(in the rows, 128 means zero)
Each row of numbers stands for one object and depends on some of the facts below. Use the named rows to name the rest.

Some facts about the objects:
Z100 ε [Z533]
Z107 ε [Z323]
Z121 ε [Z890]
Z122 ε [Z150]
Z139 ε [Z447]
Z150 ε [Z994]
Z166 ε [Z533]
Z214 ε [Z210]
Z23 ε [Z382]
Z257 ε [Z246]
Z286 ε [Z340]
Z359 ε [Z150]
Z370 ε [Z216]
Z371 ε [Z686]
Z375 ε [Z382]
Z381 ε [Z231]
Z394 ε [Z163]
Z397 ε [Z193]
Z434 ε [Z193]
Z464 ε [Z709]
Z481 ε [Z340]
Z494 ε [Z430]
Z501 ε [Z216]
Z534 ε [Z232]
Z602 ε [Z246]
Z613 ε [Z210]
Z629 ε [Z382]
Z650 ε [Z187]
Z667 ε [Z722]
Z71 ε [Z803]
Z718 ε [Z71]
Z733 ε [Z111]
Z745 ε [Z246]
Z748 ε [Z150]
Z749 ε [Z359]
Z795 ε [Z328]
Z798 ε [Z359]
Z852 ε [Z179]
Z865 ε [Z430]
Z894 ε [Z417]
Z905 ε [Z994]
Z919 ε [Z163]
Z928 ε [Z340]
Z932 ε [Z393]
Z977 ε [Z994]
Z98 ε [Z111]
δ Z994 <- Z100,Z107,Z122,Z17,Z370,Z534,Z751,Z903
δ Z538 <- Z102,Z337,Z382,Z435,Z46,Z567,Z795,Z878
δ Z533 <- Z117,Z181,Z214,Z286,Z433,Z715,Z748,Z894
δ Z65 <- Z121,Z359,Z386,Z583,Z625,Z789,Z799
δ Z328 <- Z136,Z447,Z572,Z630,Z686
δ Z873 <- Z139,Z218,Z23,Z257
δ Z111 <- Z141,Z187,Z340,Z539,Z602,Z932
δ Z232 <- Z150,Z513,Z90,Z919
δ Z740 <- Z157,Z179,Z341,Z770,Z800
δ Z435 <- Z163,Z349,Z458,Z749,Z905,Z929
δ Z836 <- Z166,Z231,Z71,Z994
δ Z393 <- Z18,Z251,Z685,Z766,Z89,Z890
δ Z596 <- Z185,Z755,Z873,Z928
δ Z878 <- Z188,Z323,Z375,Z394,Z865,Z977
δ Z476 <- Z193,Z216,Z417,Z57,Z722,Z745,Z993
δ Z237 <- Z200,Z232,Z53,Z533,Z560,Z635
δ Z216 <- Z210,Z475,Z870
δ Z231 <- Z236,Z578,Z956
δ Z382 <- Z238,Z650,Z667,Z98
δ Z722 <- Z246,Z603
δ Z179 <- Z249,Z297,Z852
δ Z200 <- Z275,Z926
δ Z18 <- Z299,Z345,Z381,Z481,Z733,Z859
δ Z890 <- Z311,Z430,Z546
δ Z560 <- Z371,Z709,Z713,Z893
δ Z341 <- Z397,Z737
δ Z927 <- Z434,Z478,Z613,Z65,Z718
δ Z185 <- Z464,Z629,Z721,Z776,Z982
δ Z340 <- Z494,Z563,Z798,Z803,Z88,Z898
δ Z686 <- Z501,Z9
δ Z417 <- Z516
δ Z193 <- Z540,Z990
δ Z685 <- Z682
τ a <- Z100,Z102,Z117,Z121,Z141,Z150,Z163,Z166,Z17,Z210,Z218,Z23,Z238,Z246,Z286,Z297,Z323,Z345,Z349,Z359,Z370,Z375,Z381,Z430,Z434,Z447,Z464,Z478,Z513,Z516,Z534,Z546,Z603,Z613,Z630,Z635,Z749,Z755,Z776,Z795,Z799,Z865,Z870,Z88,Z893,Z926,Z977
τ e <- Z107,Z188,Z275,Z299,Z494,Z563,Z567,Z572,Z625,Z713,Z745,Z766,Z928,Z993
τ c <- Z122,Z136,Z157,Z187,Z214,Z251,Z257,Z337,Z458,Z475,Z501,Z57,Z715,Z737,Z748,Z789,Z798,Z903,Z905,Z919,Z932,Z956
τ b <- Z139,Z181,Z249,Z311,Z371,Z386,Z394,Z46,Z481,Z539,Z578,Z602,Z629,Z667,Z718,Z733,Z751,Z800,Z803,Z898,Z90,Z929,Z982,Z990
τ d <- Z236,Z397,Z433,Z53,Z540,Z583,Z650,Z682,Z709,Z71,Z721,Z770,Z852,Z859,Z89,Z894,Z9,Z98

Some rows with their names:
Z117: [ 80  69 139  99 150 102  97  90  91  85 164 146 130 121 151 149  99 201
 172 132 169 125 148  92  86 192 119 126 116 129 175  72  96 171  88 175
 161 196 150 134 183 109  97 136 117 115 190 105  99 161 123 176 159]
Z107: [149 119  88  94 175 117 146 179 142 147  88 160 151 163  71  85 142 115
 135 164  94 169  83 158 172 107 147 121 198 143 158 150 118 173 161  87
 158 193 120  77 119  97 100  89 159 174 161 144 138 150  58 110  91]
Z602: [ 80  80 101 172 126  97 141  95 173 148 121 157 150 162  75 120 120 114
 170  93  92 196 137 153 170 115 115  79 182 170 170 120 113 168 161 162
 143 113 143 108 148 125 136 145 159 192 178  84 121 178 119 119  91]
Z9: [ 97 144  99 181 144 138 104 133 158 145 120  75 151 111  75 107 180 176
 145 101  94 164  77  87 168 185 154  64 114 123 180 143 118 118 140 149
 118 115 147 116 111 112 145 102 109 119 182 124 187 119 118 138 152]
Z745: [ 90  78 120 156  99  95 153 105 172 148 126 160 150 168  75 105 107 113
 170 114  93 197 154 153 165 105 100  70 196 179 167 142 125 160 139 161
 157 109 121 109 145 106 160 127 177 190 137  84 133 175 115 124  86]
Z572: [ 94 136  93 101 136 109 146 126 162 125 110 137  97 139 124 114 120 121
 150 102 114 162 142 132 162 112 131  66 199 163 164 149 147 157 130 103
 144 130 106  86 129 114 137  75 110 127 144  87 139 119 108 139  99]
Z682: [ 78 148 116 179 121 128 101  96 167 134  96  72 148 111  80 139 183 147
 134  94  92 182  80  82 170 191 138  45 117 124 168 142 145 102 152 140
 107 107 161 131 114 176 173 106 103 117 189  88 183 126 134 133 166]
Z481: [ 72 133  94 122 106 158  82  98 172 131  86  92 131 108 118  93 185 112
 160  91 167 197  88 143 149 141  74  59 184 114 127 133 182 125 163 102
 100 110 120 125 192 184 161 147 107 130 177  83 111 166 136 149 105]
Z299: [ 75 148 104  99 108 105 143  93 171  88  91  91  79 121 143 157 139 113
 134  92  99 184 148 129 167 120  87  42 202 163 142 149 175 140 151  95
 130 107 144 104 146 182 177  74 102 121 175  84 137 128 134 133 119]
Z231: [162 107 110 116 124 120 122 181 100 121 136 124 137 170  72  90 114 115
 172 175  98 129 144 105 148 106 158 122 174 125 132 134 132 150 135 104
 156 160 148 101 129  97 124  72 183 139 124 171 163 100  80 127  90]
Z181: [ 79  71  88 112 151 110  92  91 160 132 149 146 107 135 135 131  98 200
 175 110 170 159 127  91  93 186 127 104 145 139 196 150 111 171  81 168
 162 189 135  86 147 100  97  90 126 117 173  86 106 166 103 181 136]
Z894: [ 74  74  93 177 158 114  82  91 168 150 106 120 150 111  72 112 126 202
 152 120 108 182  76  81 104 195 103  95 114 117 196 152 107 171  77 176
 164 187 155 119 131 103  95 149 139 117 171 123 164 170 115 154 133]
Z494: [ 79 139  94  99 145 104 133 121 172 141  88 152 130 159 104 118 132 119
 116  99 104 186 120 148 169 106  81  73 184 137 141 149 168 167 138  92
 158 143 132  95 152 160 146 100 122 139 125  85 122 154 117 117  92]
Z341: [153 117 147 149  91 113 113 172 141 109 163  89  99 164  88 105 109 116
 172 165 119 143 156  77 118 109 145 105 158 124 124 127 162  93 100 139
 148 114 146 123 155 122 169  73 174 125 109 153 155 101 124 149  87]
Z216: [161 130 158 154  86 110 101 175 149 113 161  81 100 187  84  97 105 115
 175 168 116 146 158  73 119 108 140 111 147 117 119 124 171  86  90 129
 155 114 158 126 159 113 176  70 186 129 104 166 154  96 126 159  86]
Z799: [101 136 149  98 153 113 135 115  91  68 111 108 145 123 144 153 144 119
 141 103 106 132 139 131 148 167 134 125 131 137 117  64 103 158 163 126
 106 178 157 139 172 177 169 121 105 153 192  90 106 140 130 132 170]
Z596: [152 122 143 144  91 111 116 168 140 103 159  89 100 162  88 106 110 114
 173 164 115 146 155  78 120 110 142 104 163 125 123 129 162  95 105 134
 148 113 149 122 155 132 169  72 168 126 110 146 154 100 125 145  89]
Z275: [ 78  77  90  98 143 101 117  90 162 131 131 153  80 129 135 127  99 195
 169 120 160 156 149 107  98 133 107  85 181 161 195 152 126 170  78 155
 164 179 108  83 142  99  98  80 118 115 157  88 114 140 102 167 100]

Which object is each row?
No name comes twice in this set of rows, the named rows included.
[ 74  61 129 101 141 132  82  91  93 128  99 154 143 106 140  89 120 165
 176 148 181 154 116 119  86 185  74 126 114 114 170  72 105 169  98 175
 159 197 103 143 195 113  96 155 140 116 188  86  97 172 132 175 111] => Z286
[ 73  76  89 117 149 108  87  93 173 145 107 156 137 153 106 119 100 197
 164 108 162 184 114 105 100 173  91 108 125 124 191 149 125 171  85 158
 164 192 142  95 169 107  95 127 160 118 135  88 101 176 106 169 108] => Z371
[ 96  64 134 182 114  96 132 133 159 146 157 149 152 151  73 149 136 114
 162 110  94 182 152 145 166 109 103 105 140 144 151 100 133 166 158 168
 146 108 161 131 161 180 112 153 163 174 179  86 149 179 132 103  96] => Z257
[ 75 100  90 101 126 144  84 157 167 146  89 150 115 107  97  85 179 113
 162 114 173 190 104 154 135 108  76  80 191 117 148 149 178 148 149  98
 138 139  81 100 187 124 121 137 126 136 140  84 118 140 126 136  85] => Z928
[116 138  95 101 112 110 139 138 166 125 114 126  92 150 107 103 112 116
 161 117 113 167 148 115 157 110 135  69 198 151 153 149 154 137 122 103
 147 123 114  91 131 105 158  69 128 131 127  92 144 110 109 156  91] => Z993
[125 146 109 180 115 139  96 149 161 144 126  72 152 116  73  96 176 161
 160 117  93 170  82  76 165 179 157  70 116 121 168 141 126  95 130 151
 122 112 156 123 112 106 166  86 130 120 162 143 185 110 119 157 122] => Z540
[ 75 148 104 120 113 114  99  92 173 120  87  99 140 151 121 152 147 117
 120  89 100 196 111 127 171 150  77  56 169 123 123 131 177 154 157  93
 136 109 162 120 173 184 176 112 111 134 145  83 112 172 137 129 130] => Z733
[ 87  62  95 157 147 114  91  92 112 122 171 130 116 123 129 160 100 200
 170 133 161 121 144  83  89 178 113 119 117 127 194 147 128 170  80 172
 163 181 155 104 159 139  96 122 126 116 177 112 120 161 123 126 161] => Z715
[ 81 147 112 179 128 132 102  98 167 136  97  73 149 110  78 134 185 154
 135  92  92 178  80  86 170 189 142  46 117 124 171 140 138 106 150 142
 107 108 158 127 115 171 170 107 104 116 188  88 184 126 132 131 164] => Z89
[ 80 147  96 119 114 121 117  93 169  91  94  82 116 129 135 151 137 116
 151  90 104 186 129 115 166 158 115  52 194 139 138 135 166 139 159 102
 111 109 157 104 149 182 172  77 104 125 178  83 129 150 133 151 153] => Z311
[131  82 128 136  91 157  82 178 107 121 115  86  93 106  96  84 173 111
 181 166 179 150 144  97  94 108 110 108 169 114 132 134 179  88 138 138
 121 115  91 127 189 120 139 104 151 124 140  97 147  98 133 150  85] => Z340
[133 141  93 133 109 130 108 135 167 121 128  96 128 166  99 102 112 118
 170 109 117 172 132  97 156 128 151  88 187 130 141 131 143 127 146 115
 130 126 142  94 135 107 160  70 148 136 130  95 136 132 110 177 101] => Z990

The same objects again, as new rows of numbers:
Known rows:
Z286: [109  70 205 105 140 149 113 135 135  75 115 141 145  95 154 115  91  91
  71 148 154  64 119  82 143 138 146  50 123  29  73 125 133]
Z349: [103 115 168 116 130 110 136 103 131 143 112 123 121 154 168 106 124 131
 122 160 121 138 138 108 144  70 124  72 120 159 126 104 135]
Z603: [111 134 165  98 138 133 138 127 151 161 112 109 159 123 123 100 117 117
 104 148 129 128 103 106 148 103 112  79 135 140 132 131 132]
Z629: [137 115  78 124 193 223 190 148 150 122 100  96 155 125 121 111 125 145
 156 141 153 152 175 141 137  97  76  58 157  89 133 143  71]
Z394: [125 131 106 153 132 127 169 129 115  98 112 136 125 140 180 129 129 158
 135 149 135 131 169 132 130  96 108  96 138 138 127  96 138]
Z157: [153 125 141 102 132 120 142 125 159 160 117 143 164 127 137 137 134 111
 112 143 139 137 129 118 133 117 102 120 121 132 125 166 119]
Z956: [151 148 152  79 147 110 133 146 138 147 121 150 163 132 121 141 138 118
 129 148 161 140 137  83 127 119  94 124 114 129 150 174 119]
Z122: [167 199 159 116 135  99 117 135 137 127  83 145 121  87 110 144 164 147
 137 182 156 133 146  50 167 162  81 135 118 108 176 163  76]
Z932: [156 130 141 112 135 125 143 125 161 153 113 140 156 118 142 133 128 113
 117 151 143 129 129 122 145 121  95 119 124 116 124 171 112]
Z798: [186 165 144 137 125 108 136 107 167 149  84 131 134  95 137 115 139 159
 119 153 149 120 120 124 170 135  88 141 129  99 117 159 108]
Z337: [147 112 143 114 124 102 143 106 144 146 117 155 132 154 175 142 141 119
 126 154 130 148 154 120 130  90 110 116 112 147 119 146 123]
Z859: [128 135  83 140 132 166 181 143 146 177 132 137 175 106 121 133 119 121
 114 135 117 116 131 142 133 140  79 112 149 139  96 119 154]
Z852: [129 141  91 135 138 158 170 146 131 144 130 136 156 117 123 135 124 135
 120 151 143 113 156 114 135 140  78 114 138 119 112 114 145]
Z878: [139 104  88 107  91 125 150 127 133 105  92 119  94 224 170 154 156 123
  93 163 108 176 158 100 132 102 119 148 146 148 114 145 162]
Z417: [148 126  85  86 100 151 152 155 156 125  93 100 138 188 115 146 147 109
  72 147 119 164 118  99 138 141 106 156 164 125 119 175 159]
Z185: [147 125  86  90 102 152 152 154 155 130  94 103 142 181 115 148 144 109
  77 145 119 160 117 101 138 141 106 153 163 125 119 176 156]
Z722: [147 126  84  87  99 151 152 155 156 126  93 101 139 188 115 147 146 108
  73 147 119 164 117  99 139 141 107 156 163 125 118 176 159]
Z65: [147 124  85  93 104 153 153 154 157 136  95 104 144 177 116 147 142 108
  77 144 116 159 114 105 140 140 103 152 162 126 120 177 155]

Which object is each row?
No name comes twice in this set of rows, the named rows included.
[150 165 163  87 161 107 135 167 127  93 116 134 162 113 130 128 138 140
 137 129 172 146 132  85 129 120 108 112 128 123 189 183 101] => Z107
[122 174 120  96 161 133 155 183  99 110 126 139 176 119 104 139 132 148
 138 132 169 131 148  73 110 127  93 105 136 138 172 126 137] => Z751
[115 118 120 147 151 172 177 186 118  83 108 168 148  76 174 125  89  89
 117 124 104  77  99 139 146 150 108  79 171  65  69 152 159] => Z481
[157 207 171 175 109 109 120  86 167 148  45  95  97  46 116  86 148 191
 109 180 121 107 100  95 216 158  97 107 145 103 137 102  85] => Z359
[125 139  91 128 137 156 172 147 131 160 135 140 169 117 117 139 126 130
 119 139 136 118 148 116 126 137  80 112 138 136 111 113 152] => Z721
[128 128  94 152 132 138 170 124 115 126 127 145 119 145 164 134 129 152
 137 163 139 120 183 119 135 111  85 113 128 131 105  93 150] => Z98
[149 128 139 119 131 127 156 137 168 136 113 125 179 103 153 122 129 117
 106 110 120 147 102 154 132 116 124 104 148 143 141 172 111] => Z766
[117 125 107 142 128 125 169 132 113 112 119 144 139 145 174 138 133 148
 130 139 126 142 168 126 115  93 116  92 135 159 129  91 144] => Z929
[121 129 106 150 132 130 168 133 116 102 113 136 132 138 175 133 130 150
 131 147 132 134 168 127 127 100 110  94 138 142 130  97 138] => Z667
[142 113 148 122 126 100 148 121 141 107 115 140 141 139 187 131 141 134
 123 126 126 160 144 136 122  87 135 101 127 158 147 147 112] => Z567
[127 140  91 131 138 157 172 148 131 163 136 142 172 112 117 140 123 129
 120 138 134 117 145 119 126 136  79 112 139 137 109 113 151] => Z583
[135 153 172 149 120  95 129  82 137 126  79 109  86 127 168  85 133 181
 126 173 134 122 136 109 180  87 112  94 125 127 120  94 124] => Z749
[ 68 109 165 141 117 134 131 110 136 135 107 135 104 121 173 148 140  70
 119 209  77 147 162  77 158 113 125  40 124 169 168 106  75] => Z977

Now the same objects, written a new way:
Some objects and their rows:
Z345: [130 159 124 139 161 121 108 146 127 127 152 129  92 119 136 123 153 142
 128 111 110 139 117 115 129 126 165 126 129 135 147 148 109  92 142 136
 132  97 138  97 127 116 132 150]
Z394: [115 196 103 159 152 121  59 152 140 131 119 117  85  43 112 166 182 195
  94 129 116 128 145  94 151 119  69 124 112 171 161 145 169 150 181  30
  93 145 134 117 141 102 128 153]
Z733: [ 90 150 101 126 161 137  79 153 124 165 142  97 104  95 116 136 127 185
 105 155 137 131 133 100 131  98 128 114 137 140 162 138 140 110 130  70
 115 142 146 136 135 123 152 135]
Z650: [118 161 106 127 145 145  69 167 141 129 149 120 103  74 120 152 192 171
 106 126 139 146 138  93 140 100 104 106 104 156 167 146 144 134 206 101
 113 124 148 106 170 109 124 155]
Z583: [110 151 113 129 134 134 101 148 129 146 147 115 118 103 132 135 147 167
 114 145 137 140 139  96 131 114 132 114 127 140 151 141 129 108 127 107
 115 112 157 112 130 124 143 146]
Z297: [130 159 124 140 160 119 108 146 126 128 153 129  94 119 138 124 150 143
 128 111 110 138 116 115 127 126 165 126 132 135 147 148 107  93 139 137
 131  98 139  99 126 117 133 151]
Z870: [129 159 124 139 161 120 109 147 128 127 152 129  92 119 137 123 151 143
 128 112 110 139 116 115 128 127 166 126 130 134 148 149 109  92 142 134
 132  97 139  97 126 117 132 150]
Z435: [148 113 108 117  82 169  68 163 113 143 190 120 137  92  96 187 164 121
 119 116 170 119 189 119 156 134 143 104 139 171 135 121 176 137 218 185
 115 160 125 190 201 176 100 139]
Z185: [151 145 128 149  79 139 104 124 100 146 173 110 133 110 100 184 120 139
 127 131 159 106 185 122 141 154 139 133 187 161 117 113 170 114 147 144
 103 150 132 194 150 174 119 139]
Z715: [151 117 147 133 115 131 162 102 108 176 166 104 135 140 150 117  55 161
 131 171 100  87 121 114  84 126 167 175 199  87 131 104 140  82  66 123
 122 153 170 181  81 129 185 131]
Z349: [124 116 101  99 163 156  70 188 136 129 178 138 102 104 134 126 194 120
 122  96 126 154 121 113 141 100 176  90  82 144 165 157 109 114 213 188
 148 110 132  98 186 125 115 148]
Z382: [167 158  76 125  37 161  59 127 113 101 155 136 151  56  89 212 165  92
 117  97 153 140 156 118 197 240 154  97 119 200 104 108 213 147 169 197
 134 168 152 173 153 144 103 146]
Z546: [133 158 125 143 158 120 107 144 124 127 156 130  96 118 138 127 154 141
 128 110 110 138 118 115 128 127 163 127 132 137 145 148 107  96 140 138
 130 100 138 104 130 118 135 153]
Z865: [151 217 131 175 170 103  88 144 140  99 131 138  64  72 125 154 201 164
 115  85  96 136 119 111 141 134 100 144 122 165 154 156 135 130 211  81
 107 107 125  84 147  86 114 172]
Z533: [163 109 146 147  53 125 168 101  85 174 188 107 164 142 133 155  42 133
 133 158 129  81 182 133 121 163 163 179 225 121  99  96 153  96  38 159
 100 165 150 224 105 178 167 133]
Z798: [139 178 176 148 127 138  81  93 107 166 102 115 102 140 102 145 122 148
 121 164 152 107 149 120 125 122 119  95  95 114 172 123 145 114 171 109
 125 127 155 162 123 156 111 137]
Z977: [171 230 180 184 148 107  62 100 129 108  86 147  60  99 114 156 190 146
 115 109 101 123 135 128 154 146  67 111  58 137 182 143 122 146 218  90
 117  98 137 100 133 115  89 176]
Z903: [121 154 119 132 131 135 107 142 125 151 141 117 115 106 121 142 141 155
 123 138 140 120 143 102 122 125 160 119 137 144 137 139 161 100 150 117
 118 128 143 135 122 138 127 128]

Name these rows:
No name comes twice in this set of rows, the named rows included.
[137 193  98 139 156 138  77 106 114 103 142 114  93 110 108 145 135 122
 130 100 122 168  55 116 143 192 180 113 147 145 143 124 126  85 143 151
 166 114 172 106 119  79 149 161] => Z23
[100 174  71 120 141 156  48 116 115 134 129  93 112  82  94 156 115 157
 109 144 141 161  81  98 153 177 151  92 136 151 150 115 160 106 115  99
 153 152 181 136 114  94 163 141] => Z629
[169 142 206 147 110 134 134  53  92 191 120 103 121 175 128 119  34 154
 128 198 111  73 130 133  90 124 125 149 148  54 169  89 124  96  92 115
 130 150 182 204  80 149 166 139] => Z748
[138 179 178 146 126 138  78  93 109 166  95 117  99 142  99 144 122 147
 121 165 152 106 151 122 127 123 118  92  87 112 176 125 145 115 175 110
 126 125 155 159 120 157 107 136] => Z122
[169 145 173 148  37 136  91  95  93 158 123 136 146 131 102 178 114 107
 122 154 157  91 219 139 171 177 116  95  90 140 135 112 163 142 126 170
 107 141 140 202 131 212  89 137] => Z994
[161 240  98 167 150 122  58 109 134  69 115 134  71  59 103 172 192 136
 120  74 101 165  66 109 163 211 124 122 119 176 144 132 157 124 199 111
 145 116 160  82 124  57 124 177] => Z375

